Below is a small trained network, with its code and all its weights. Each question gives an input and a class and asks what happens when units are switched off, that is, made to give their printed mean instead of their output.

import numpy as np


def w(rows, s, z=0):
    codes = np.array(rows[::2]) - 128.0
    scale = np.full(codes.shape[1], s)
    scale[-1] = z or s
    return codes * scale


def f(y):
    return np.maximum(y, 0)


def log_softmax(a):
    a = a - a.max(-1, keepdims=True)
    return a - np.log(np.exp(a).sum(-1, keepdims=True))


def net(x, mask):
    res = np.array(x, float).reshape(1, 5) / 4 @ E
    y = f(res @ A[0][:, :-1].T + A[0][:, -1])
    res = res + np.where(mask, y, B[0][:, -1]) @ B[0][:, :-1]
    return log_softmax(res[-1] @ U[:, :-1].T + U[:, -1])


A, B = {}, {}
E = w([
[85,97,17,79,69,21,204,126,221],'x0',
[21,53,89,197,56,167,46,254,135],'x1',
[61,27,213,200,155,117,152,33,206],'x2',
[228,184,154,210,190,39,97,233,250],'x3',
[222,18,43,161,191,209,226,160,101],'x4',
],0.0057)
A[0] = w([
[120,72,77,199,128,174,143,202,117,210],'N0',
[154,163,215,179,191,231,46,139,66,107],'N1',
[195,178,143,194,174,57,97,201,208,2],'N2',
[101,70,195,177,132,116,141,70,194,202],'N3',
[56,210,199,93,42,49,3,102,154,77],'N4',
[65,75,90,212,52,144,63,240,149,29],'N5',
[203,171,138,93,216,99,213,62,133,105],'N6',
[88,86,72,100,45,54,185,109,207,173],'N7',
[64,95,117,40,45,193,147,47,38,89],'N8',
[167,216,67,67,98,141,115,209,75,120],'N9',
[118,135,224,171,177,207,80,115,68,101],'N10',
[187,205,55,59,89,119,89,198,68,37],'N11',
],0.006,0.00093)
B[0] = w([
[166,92,160,55,92,185,112,55,100,209],'N0',
[116,133,66,34,187,40,168,171,168,239],'N1',
[152,197,176,147,79,208,207,161,196,236],'N2',
[81,130,124,223,198,161,92,113,111,206],'N3',
[254,17,50,109,134,217,109,83,184,255],'N4',
[80,176,212,17,75,158,98,78,91,234],'N5',
[78,127,209,47,56,158,70,44,56,231],'N6',
[81,155,84,79,217,73,153,154,130,233],'N7',
[166,226,155,209,101,215,235,225,227,253],'N8',
[99,117,132,202,196,153,75,89,93,231],'N9',
[100,147,70,86,203,50,155,169,160,214],'N10',
[61,123,122,210,205,144,76,89,84,231],'N11',
],0.0063,0.0066)
U = w([
[148,217,164,189,78,167,203,202,177,71],'0',
[82,145,213,38,68,120,85,79,80,112],'1',
[92,136,36,64,192,32,156,185,148,106],'2',
[237,22,73,123,118,173,112,97,138,222],'3',
[63,117,127,255,182,124,83,95,101,187],'4',
[159,92,129,184,59,43,113,165,85,6],'5',
],0.009,0.0021)

Each question gives the input, the list of numbers given to net, and the class t.
The units are the neurons (one row each of A and B). Each row of codes is followed by its name. A weight is (code - 128) times the scale printed after its matrix; where a second scale follows, it is the last column's (A, B and U).
mask holds one flag per neuron, in row order. A switched-off neuron (its flag False) gives its mean, the last column of its row in B, instead of its output. The means were averaged over made-up inputs and are rounded, as every weight is.
A unit's drop is (log p(t) with every unit on - log p(t) with that unit switched off) / (log p(t) with every unit on - log p(t) with every unit switched off).
The circuit of an input: a set's keep is (log p(t) with only the set's units on - log p(t) with every unit switched off) / (log p(t) with every unit on - log p(t) with every unit switched off). Starting from all 12 units, units are removed one at a time, each time the one whose removal leaves the highest keep (on an exact tie, the one counted first), for as long as the keep stays at least 0.8.
circuit, biggest first: the units of the circuit, biggest drop first
unit that matters most: the unit with the biggest drop
k most important neurons: the k neurons with the biggest drops, biggest first
drop of u: that unit's drop, to one decimal
input [7,1,-6,8,6], class 0: unit that matters most : N2
input [6,-4,8,-1,-4], class 4: 2 most important neurons : N3, N1
input [-5,-6,3,5,-2], class 1: 2 most important neurons : N6, N8
input [3,-5,-6,1,2], class 4: circuit, biggest first : N11, N9, N1
input [-5,1,5,0,0], class 2: circuit, biggest first : N1, N10
input [-1,-4,-8,6,5], class 4: 3 most important neurons : N11, N9, N8
input [7,4,-6,-7,3], class 0: 2 most important neurons : N8, N1
input [-8,-3,-3,3,-4], class 2: 2 most important neurons : N1, N10
input [-8,-7,4,-6,1], class 2: circuit, biggest first : N10, N1
input [-7,-5,-1,-2,4], class 2: 3 most important neurons : N1, N10, N5
input [0,-7,2,-4,-8], class 3: 2 most important neurons : N4, N5
input [-7,-3,-2,-7,-1], class 0: 2 most important neurons : N8, N7
input [-8,5,-5,-7,-7], class 2: circuit, biggest first : N1, N10
input [5,-6,6,5,-3], class 1: unit that matters most : N6
input [-7,4,-7,4,7], class 2: 3 most important neurons : N1, N4, N10
input [0,7,0,-6,4], class 1: 2 most important neurons : N5, N0
input [1,-7,5,-7,-5], class 0: 2 most important neurons : N8, N5
input [5,-6,3,3,-3], class 1: drop of N6 : 1.5
input [-2,8,3,-2,6], class 1: drop of N5 : 0.6
input [0,-3,-6,-2,0], class 4: drop of N6 : 0.0
input [2,8,7,0,2], class 1: unit that matters most : N5
